Here is a tiny trained network, its code and every weight. The questions are about switching its units off for an input and a target symbol, where a switched-off unit gives its printed mean instead of its output.

import numpy as np


def w(rows, s, z=0):
    codes = np.array(rows[::2]) - 128.0
    scale = np.full(codes.shape[1], s)
    scale[-1] = z or s
    return codes * scale


def norm(h):
    return h / np.sqrt((h * h).mean(-1, keepdims=True) + 1e-5)


def softmax(a):
    e = np.exp(a - a.max(-1, keepdims=True))
    return e / e.sum(-1, keepdims=True)


def log_softmax(a):
    a = a - a.max(-1, keepdims=True)
    return a - np.log(np.exp(a).sum(-1, keepdims=True))


def net(x, mask):
    ids = ['βζθμξτφ'.index(c) for c in x.split()]
    T = len(ids)
    res = E[ids] + P[:T]
    u = 0
    for l in range(2):
        r = norm(res)
        for j in range(3):
            rows = slice(2 * j, 2 * j + 2)
            q, k, v = (r @ M[l][rows].T for M in (Q, K, V))
            z = softmax(np.where(np.tri(T) > 0, q @ k.T / 2**0.5, -1e9)) @ v
            o = O[l][rows]
            res = res + np.where(mask[u + j], z, o[:, -1]) @ o[:, :-1]
        u += 3
    return log_softmax(norm(res)[-1] @ U[:, :-1].T + U[:, -1])


Q, K, V, O = {}, {}, {}, {}
E = w([
[106,109,118,113,100,61],'β',
[128,147,157,131,153,111],'ζ',
[251,80,115,117,110,178],'θ',
[140,106,210,103,137,99],'μ',
[168,115,143,107,159,163],'ξ',
[122,224,115,64,121,93],'τ',
[114,124,160,69,103,94],'φ',
],0.019)
P = w([
[75,97,1,101,147,202],'0',
[213,173,231,149,238,83],'1',
[113,158,145,125,110,53],'2',
[108,154,139,125,106,48],'3',
[99,155,136,133,100,43],'4',
[130,155,148,127,129,54],'5',
[131,155,147,125,130,49],'6',
[126,158,149,129,127,49],'7',
[137,164,152,124,129,53],'8',
[126,158,153,128,112,59],'9',
[135,167,156,135,120,61],'10',
[149,161,155,128,137,56],'11',
[136,168,156,132,123,59],'12',
[139,168,156,128,121,58],'13',
],0.0077)
Q[0] = w([
[168,163,177,100,203,148],'L0H1',
[238,146,150,83,22,60],'L0H1',
[120,51,128,72,77,118],'L0H2',
[52,83,202,198,222,100],'L0H2',
[153,143,80,127,94,92],'L0H3',
[44,83,108,132,174,244],'L0H3',
],0.011)
K[0] = w([
[14,163,131,117,249,121],'L0H1',
[98,105,114,91,147,223],'L0H1',
[62,136,84,24,122,110],'L0H2',
[80,176,211,183,196,129],'L0H2',
[109,161,87,159,112,177],'L0H3',
[138,183,207,119,144,82],'L0H3',
],0.011)
V[0] = w([
[185,135,177,192,1,154],'L0H1',
[121,60,201,46,64,199],'L0H1',
[26,135,228,181,249,155],'L0H2',
[149,99,121,187,160,191],'L0H2',
[219,166,165,80,158,78],'L0H3',
[82,166,95,125,74,84],'L0H3',
],0.0075)
O[0] = w([
[195,104,120,35,200,98,6],'L0H1',
[173,156,199,127,130,132,143],'L0H1',
[92,139,108,127,57,100,1],'L0H2',
[161,121,133,130,57,75,67],'L0H2',
[2,104,177,107,219,128,202],'L0H3',
[225,168,157,174,177,149,96],'L0H3',
],0.0079,0.0063)
Q[1] = w([
[109,196,57,7,153,41],'L1H1',
[118,163,97,104,129,188],'L1H1',
[109,174,172,78,134,147],'L1H2',
[122,147,162,143,156,68],'L1H2',
[106,232,133,123,133,130],'L1H3',
[142,85,155,197,137,130],'L1H3',
],0.015)
K[1] = w([
[254,62,171,121,118,72],'L1H1',
[117,55,217,241,71,163],'L1H1',
[76,126,51,112,106,178],'L1H2',
[216,67,85,87,123,186],'L1H2',
[250,41,41,137,67,218],'L1H3',
[15,213,145,33,150,123],'L1H3',
],0.0084)
V[1] = w([
[108,140,106,165,227,196],'L1H1',
[157,130,166,99,197,86],'L1H1',
[185,159,206,144,134,121],'L1H2',
[110,180,99,113,62,108],'L1H2',
[59,172,130,94,118,99],'L1H3',
[154,118,120,158,157,6],'L1H3',
],0.011)
O[1] = w([
[129,213,98,134,154,211,229],'L1H1',
[103,68,60,50,141,138,194],'L1H1',
[224,118,127,141,1,122,173],'L1H2',
[177,100,166,171,200,36,80],'L1H2',
[57,138,103,60,70,213,63],'L1H3',
[97,245,100,87,119,10,2],'L1H3',
],0.0083,0.0053)
U = w([
[227,55,117,171,89,197,168],'β',
[90,100,100,255,92,75,194],'ζ',
[131,49,49,95,139,64,209],'θ',
[158,9,242,164,246,111,12],'μ',
[74,142,242,92,48,127,4],'ξ',
[59,139,111,144,200,202,116],'τ',
[211,190,116,176,180,55,167],'φ',
],0.0074,0.0038)

Each question gives the input, a string of symbols that net reads in full, and the target symbol t.
The units are the heads (2 rows each of Q, K, V and O). Each row of codes is followed by its name. A weight is (code - 128) times the scale printed after its matrix; where a second scale follows, it is the last column's (O and U).
mask holds one flag per head, layer by layer. A switched-off head (its flag False) gives its mean, the last column of its rows in O, instead of its output. The means were averaged over made-up inputs and are rounded, as every weight is.
A unit's drop is (log p(t) with every unit on - log p(t) with that unit switched off) / (log p(t) with every unit on - log p(t) with every unit switched off).
The circuit of an input: a set's keep is (log p(t) with only the set's units on - log p(t) with every unit switched off) / (log p(t) with every unit on - log p(t) with every unit switched off). Starting from all 6 units, units are removed one at a time, each time the one whose removal leaves the highest keep (on an exact tie, the one counted first), for as long as the keep stays at least 0.8.
units of the circuit, in order: the units of the circuit, biggest drop first
most important unit: the unit with the biggest drop
which heads matter: for each layer, one digit per head in row order, 1 if its drop is at least 0.15 and else 0, layers parted by /
drop when u is switched off: that unit's drop, to one decimal
input τ ξ τ τ φ μ, target τ: units of the circuit, in order : (L1H3, L1H1, L0H3)
input θ θ β τ ζ, target θ: which heads matter : 110 / 100
input μ ζ τ τ μ τ φ β, target ξ: units of the circuit, in order : (L1H3, L0H1)
input μ φ θ τ τ τ τ ξ θ μ τ ζ, target ξ: which heads matter : 111 / 010
input ζ β τ τ ξ, target ζ: most important unit : L0H1
input θ ζ θ τ τ τ τ φ θ ζ φ θ ζ, target θ: which heads matter : 100 / 100
input φ τ τ τ ζ τ τ τ θ φ τ φ φ, target β: which heads matter : 101 / 010
input τ τ τ φ φ τ τ θ τ θ β, target τ: which heads matter : 011 / 110
input τ θ θ τ μ μ ζ θ ξ τ ζ ζ, target ζ: which heads matter : 010 / 001
input φ θ ζ φ τ ξ τ μ, target β: units of the circuit, in order : (L0H1, L1H2)
input φ τ β, target β: units of the circuit, in order : (L0H3, L1H3)
input τ μ τ τ τ ζ ζ τ τ ζ τ φ φ, target τ: which heads matter : 011 / 001
input φ τ ζ, target β: which heads matter : 101 / 001
input θ θ θ β, target θ: units of the circuit, in order : (L0H1, L1H1)
input θ τ φ θ, target θ: units of the circuit, in order : (L0H1, L1H3, L1H1)
input θ τ θ β θ μ, target ξ: units of the circuit, in order : (L1H3)
input β τ ζ θ θ, target φ: units of the circuit, in order : (L0H3, L1H3)
input φ μ τ τ ξ μ ζ φ θ μ, target ξ: which heads matter : 000 / 000
input τ τ τ β μ φ τ μ θ τ β τ φ, target μ: which heads matter : 000 / 001
input τ φ β β, target τ: which heads matter : 011 / 001
input θ θ θ τ τ τ μ μ θ ζ τ β μ, target θ: units of the circuit, in order : (L1H1, L0H1, L1H3)
input θ τ φ β, target θ: which heads matter : 110 / 011
input φ τ μ, target β: units of the circuit, in order : (L0H3, L0H1, L1H2)
input μ μ τ τ ζ, target ξ: which heads matter : 100 / 001
input θ φ τ τ, target φ: units of the circuit, in order : (L1H3, L0H2)
input β φ ξ ξ ξ ξ τ, target φ: most important unit : L0H3
input θ θ τ, target θ: most important unit : L1H1
input θ θ φ τ, target θ: drop when L0H1 is switched off : 0.3
input θ ξ τ τ τ τ μ θ θ φ ζ ξ, target θ: drop when L0H2 is switched off : 0.2
